Below are the code and all the weights of a small trained network. Each question names an input and a class and asks about switching units off, where a switched-off unit gives its printed mean instead of its output.

import numpy as np


def w(rows, s, z=0):
    codes = np.array(rows[::2]) - 128.0
    scale = np.full(codes.shape[1], s)
    scale[-1] = z or s
    return codes * scale


def f(y):
    return np.maximum(y, 0)


def log_softmax(a):
    a = a - a.max(-1, keepdims=True)
    return a - np.log(np.exp(a).sum(-1, keepdims=True))


def net(x, mask):
    res = np.array(x, float).reshape(1, 5) / 4 @ E
    y = f(res @ A[0][:, :-1].T + A[0][:, -1])
    res = res + np.where(mask, y, B[0][:, -1]) @ B[0][:, :-1]
    return log_softmax(res[-1] @ U[:, :-1].T + U[:, -1])


A, B = {}, {}
E = w([
[92,101,139,92,172,141,101,224,195,151,125],'x0',
[147,255,70,98,114,100,114,127,113,213,124],'x1',
[175,124,97,193,185,108,101,145,129,146,163],'x2',
[99,128,120,121,84,66,169,156,103,137,142],'x3',
[150,110,68,136,177,97,155,128,147,131,212],'x4',
],0.013)
A[0] = w([
[58,28,168,81,96,111,160,61,100,51,132,196],'neuron 0',
[70,45,183,112,166,188,108,205,186,80,134,139],'neuron 1',
[168,143,140,175,74,137,156,46,76,38,169,174],'neuron 2',
[192,183,74,138,163,92,160,75,82,148,149,174],'neuron 3',
[109,201,128,102,98,29,255,101,34,100,197,162],'neuron 4',
[85,51,215,116,174,192,134,215,198,88,108,169],'neuron 5',
[160,224,96,42,40,115,123,103,83,238,62,163],'neuron 6',
[182,141,132,168,105,177,84,61,79,118,134,178],'neuron 7',
[127,149,156,84,59,229,106,134,123,151,37,223],'neuron 8',
[83,211,54,62,59,56,209,87,57,144,164,131],'neuron 9',
[56,77,181,111,118,125,114,173,175,56,150,142],'neuron 10',
[154,29,118,202,152,83,168,95,153,113,176,253],'neuron 11',
[104,176,167,127,68,230,20,127,131,166,95,149],'neuron 12',
[95,244,72,48,92,75,137,152,135,220,103,136],'neuron 13',
[130,152,123,109,149,123,173,109,165,144,53,111],'neuron 14',
[164,164,36,130,234,73,122,253,198,189,178,172],'neuron 15',
[118,169,123,120,159,145,76,239,133,125,138,178],'neuron 16',
],0.007,0.0044)
B[0] = w([
[120,90,131,167,83,142,211,167,93,88,90,225],'neuron 0',
[68,50,90,53,194,189,107,153,164,66,82,219],'neuron 1',
[174,141,117,208,118,92,146,93,109,78,129,198],'neuron 2',
[143,145,84,150,112,100,44,129,158,121,141,194],'neuron 3',
[115,118,144,186,72,157,127,172,159,56,156,210],'neuron 4',
[73,67,77,60,216,191,149,140,107,88,87,229],'neuron 5',
[123,254,133,92,79,149,86,121,175,166,107,227],'neuron 6',
[172,168,141,131,153,131,124,83,97,85,116,176],'neuron 7',
[107,149,137,76,123,118,161,49,80,136,90,206],'neuron 8',
[100,171,123,166,64,126,72,145,177,94,160,214],'neuron 9',
[48,101,129,76,142,167,144,133,158,141,73,200],'neuron 10',
[148,70,102,173,169,105,139,167,133,119,85,220],'neuron 11',
[108,175,199,63,158,75,122,71,51,217,170,187],'neuron 12',
[50,213,131,94,79,119,57,176,228,172,135,225],'neuron 13',
[126,180,157,117,126,120,154,119,132,164,127,144],'neuron 14',
[113,36,176,125,191,69,62,202,211,184,218,247],'neuron 15',
[116,114,128,106,192,109,122,139,97,168,165,184],'neuron 16',
],0.008,0.015)
U = w([
[102,191,137,143,54,140,89,160,169,133,142,2],'0',
[155,90,176,193,47,114,229,145,70,107,102,94],'1',
[73,77,128,93,174,211,165,136,103,78,47,174],'2',
[246,134,72,191,201,119,98,57,104,93,125,160],'3',
[113,194,161,68,137,112,119,108,114,247,117,29],'4',
[130,69,154,131,204,87,99,175,142,210,215,175],'5',
[165,173,189,124,115,144,140,2,13,116,102,254],'6',
],0.0083,0.0015)

Each question gives the input, the list of numbers given to net, and the class t.
The units are the neurons (one row each of A and B). Each row of codes is followed by its name. A weight is (code - 128) times the scale printed after its matrix; where a second scale follows, it is the last column's (A, B and U).
mask holds one flag per neuron, in row order. A switched-off neuron (its flag False) gives its mean, the last column of its row in B, instead of its output. The means were averaged over made-up inputs and are rounded, as every weight is.
A unit's drop is (log p(t) with every unit on - log p(t) with that unit switched off) / (log p(t) with every unit on - log p(t) with every unit switched off).
The circuit of an input: a set's keep is (log p(t) with only the set's units on - log p(t) with every unit switched off) / (log p(t) with every unit on - log p(t) with every unit switched off). Starting from the 12 units with the biggest drops (on a tie, the unit counted first), units are removed one at a time, each time the one whose removal leaves the highest keep (on an exact tie, the one counted first), for as long as the keep stays at least 0.8.
circuit, biggest first: the units of the circuit, biggest drop first
most important unit: the unit with the biggest drop
top k neurons: the k neurons with the biggest drops, biggest first
drop when u is switched off: that unit's drop, to one decimal
input [-5,0,3,5,5], class 3: circuit, biggest first => (neuron 13; neuron 2)
input [-3,4,6,6,5], class 0: most important unit => neuron 9
input [5,6,-3,3,5], class 0: top 3 neurons => (neuron 13; neuron 6; neuron 9)
input [4,8,0,6,7], class 0: top 4 neurons => (neuron 13; neuron 9; neuron 6; neuron 4)
input [8,-6,6,-8,1], class 2: top 2 neurons => (neuron 5; neuron 1)
input [3,-8,6,5,7], class 2: top 2 neurons => (neuron 1; neuron 5)
input [-2,1,4,-6,3], class 3: top 2 neurons => (neuron 13; neuron 7)
input [2,-3,0,-7,6], class 2: top 2 neurons => (neuron 1; neuron 5)
input [-3,8,4,-3,6], class 0: top 3 neurons => (neuron 6; neuron 13; neuron 9)
input [-6,6,2,-6,2], class 0: drop when neuron 6 is switched off => 0.1
input [-8,-6,1,2,1], class 1: drop when neuron 0 is switched off => 0.1
input [-8,-7,-6,-6,2], class 1: drop when neuron 0 is switched off => 0.3
